Below is a small trained network, with its code and all its weights. Each question gives an input and a class and asks what happens when units are switched off, that is, made to give their printed mean instead of their output.

import numpy as np


def w(rows, s, z=0):
    codes = np.array(rows[::2]) - 128.0
    scale = np.full(codes.shape[1], s)
    scale[-1] = z or s
    return codes * scale


def f(y):
    return np.maximum(y, 0)


def log_softmax(a):
    a = a - a.max(-1, keepdims=True)
    return a - np.log(np.exp(a).sum(-1, keepdims=True))


def net(x, mask):
    res = np.array(x, float).reshape(1, 8) / 4 @ E
    y = f(res @ A[0][:, :-1].T + A[0][:, -1])
    res = res + np.where(mask, y, B[0][:, -1]) @ B[0][:, :-1]
    return log_softmax(res[-1] @ U[:, :-1].T + U[:, -1])


A, B = {}, {}
E = w([
[127,136,134,131,127,129,130,127],'x0',
[171,158,45,39,233,235,183,199],'x1',
[126,131,123,129,122,119,131,133],'x2',
[37,160,197,234,204,220,249,85],'x3',
[102,241,47,212,203,125,27,132],'x4',
[122,136,133,126,117,132,123,136],'x5',
[128,130,137,124,128,128,121,134],'x6',
[167,115,235,127,255,79,74,192],'x7',
],0.0054)
A[0] = w([
[63,121,160,254,169,204,237,78,75],'N1',
[149,174,56,18,204,232,193,148,167],'N2',
[110,239,59,200,153,123,40,118,39],'N3',
[48,172,179,220,151,179,208,77,3],'N4',
[54,139,27,115,18,145,184,91,78],'N5',
[76,101,164,193,28,60,99,34,55],'N6',
[154,141,52,57,49,52,43,121,21],'N7',
[120,148,193,206,118,27,116,65,147],'N8',
[80,185,47,183,153,129,38,126,25],'N9',
[116,180,34,157,44,136,167,92,87],'N10',
[123,47,124,52,50,149,218,78,109],'N11',
[160,32,209,56,114,109,206,152,59],'N12',
],0.0065,0.0029)
B[0] = w([
[209,46,109,49,69,160,22,195,245],'N1',
[29,51,63,215,153,79,208,204,255],'N2',
[201,175,217,188,160,217,201,48,220],'N3',
[218,32,86,48,35,194,46,156,215],'N4',
[80,147,227,63,253,12,47,188,201],'N5',
[83,111,10,186,164,123,242,194,217],'N6',
[206,22,45,40,44,217,119,160,207],'N7',
[72,63,89,155,177,68,201,182,223],'N8',
[195,202,159,204,112,179,150,30,200],'N9',
[126,194,243,115,227,41,61,113,185],'N10',
[207,233,177,155,152,143,199,51,207],'N11',
[185,255,197,174,160,196,145,36,201],'N12',
],0.0062,0.0068)
U = w([
[213,30,55,32,26,212,43,151,18],'0',
[184,227,184,185,118,203,187,2,44],'1',
[91,139,214,93,203,20,54,171,252],'2',
[9,65,33,205,114,80,233,187,19],'3',
[112,107,125,119,139,113,109,134,210],'4',
],0.0062,0.0041)

Each question gives the input, the list of numbers given to net, and the class t.
The units are the neurons (one row each of A and B). Each row of codes is followed by its name. A weight is (code - 128) times the scale printed after its matrix; where a second scale follows, it is the last column's (A, B and U).
mask holds one flag per neuron, in row order. A switched-off neuron (its flag False) gives its mean, the last column of its row in B, instead of its output. The means were averaged over made-up inputs and are rounded, as every weight is.
A unit's drop is (log p(t) with every unit on - log p(t) with that unit switched off) / (log p(t) with every unit on - log p(t) with every unit switched off).
The circuit of an input: a set's keep is (log p(t) with only the set's units on - log p(t) with every unit switched off) / (log p(t) with every unit on - log p(t) with every unit switched off). Starting from all 12 units, units are removed one at a time, each time the one whose removal leaves the highest keep (on an exact tie, the one counted first), for as long as the keep stays at least 0.8.
circuit, biggest first: the units of the circuit, biggest drop first
most important unit: the unit with the biggest drop
k most important neurons: the k neurons with the biggest drops, biggest first
drop when u is switched off: that unit's drop, to one decimal
input [-6,6,-4,6,5,8,-2,2], class 0: most important unit	N1
input [0,0,6,-4,8,1,-1,8], class 1: circuit, biggest first	[N3, N9]
input [-2,0,6,-7,-8,5,-4,7], class 1: 4 most important neurons	[N12, N1, N4, N11]
input [-5,-4,-1,-1,-3,8,2,1], class 3: 2 most important neurons	[N6, N3]
input [-8,0,4,-1,0,-6,-2,-5], class 2: circuit, biggest first	[N5, N10]
input [-3,-4,3,6,6,-1,5,6], class 0: circuit, biggest first	[N4, N1]
input [-2,7,-1,-6,0,-5,4,-3], class 3: 2 most important neurons	[N2, N1]
input [7,8,-8,-6,-5,-2,-6,-7], class 3: 2 most important neurons	[N2, N1]
input [-8,1,-8,-5,-6,-2,-1,6], class 1: circuit, biggest first	[N12, N1]
input [8,-8,-8,1,7,4,2,7], class 3: 2 most important neurons	[N8, N6]
input [4,4,8,7,4,4,-1,2], class 0: circuit, biggest first	[N1, N4]
input [6,-4,5,-1,-3,-1,-6,-6], class 2: 3 most important neurons	[N5, N10, N2]
input [7,5,-2,1,-3,-2,0,1], class 3: 2 most important neurons	[N2, N3]
input [4,-2,0,-8,0,1,0,8], class 0: 2 most important neurons	[N7, N5]
input [-1,7,8,-3,1,5,3,-5], class 3: circuit, biggest first	[N2]
input [4,-7,-1,-3,8,7,-3,-4], class 1: 3 most important neurons	[N3, N9, N2]
input [-6,8,3,8,3,-2,3,-3], class 0: 2 most important neurons	[N1, N4]
input [1,5,-4,0,-8,-2,-1,-5], class 1: 2 most important neurons	[N11, N12]
input [6,-4,-8,3,1,0,0,3], class 3: 2 most important neurons	[N8, N5]
input [-4,-1,8,-3,4,-7,2,-8], class 2: circuit, biggest first	[N5]
input [5,-3,-8,7,4,-2,1,-5], class 0: 2 most important neurons	[N4, N1]
input [-1,3,6,5,3,0,2,-7], class 2: 3 most important neurons	[N5, N10, N7]
input [-2,-4,-7,-2,8,3,7,-7], class 1: 2 most important neurons	[N3, N9]
input [-7,0,-5,8,1,-4,-4,-5], class 0: drop when N4 is switched off	0.2
input [2,8,2,-2,0,6,4,-4], class 3: drop when N11 is switched off	0.0
input [8,1,4,8,4,-6,0,-2], class 0: drop when N4 is switched off	0.1
input [-6,0,2,-1,-3,6,7,-8], class 2: drop when N10 is switched off	0.1
input [3,-3,7,7,5,-3,-7,-6], class 0: most important unit	N4
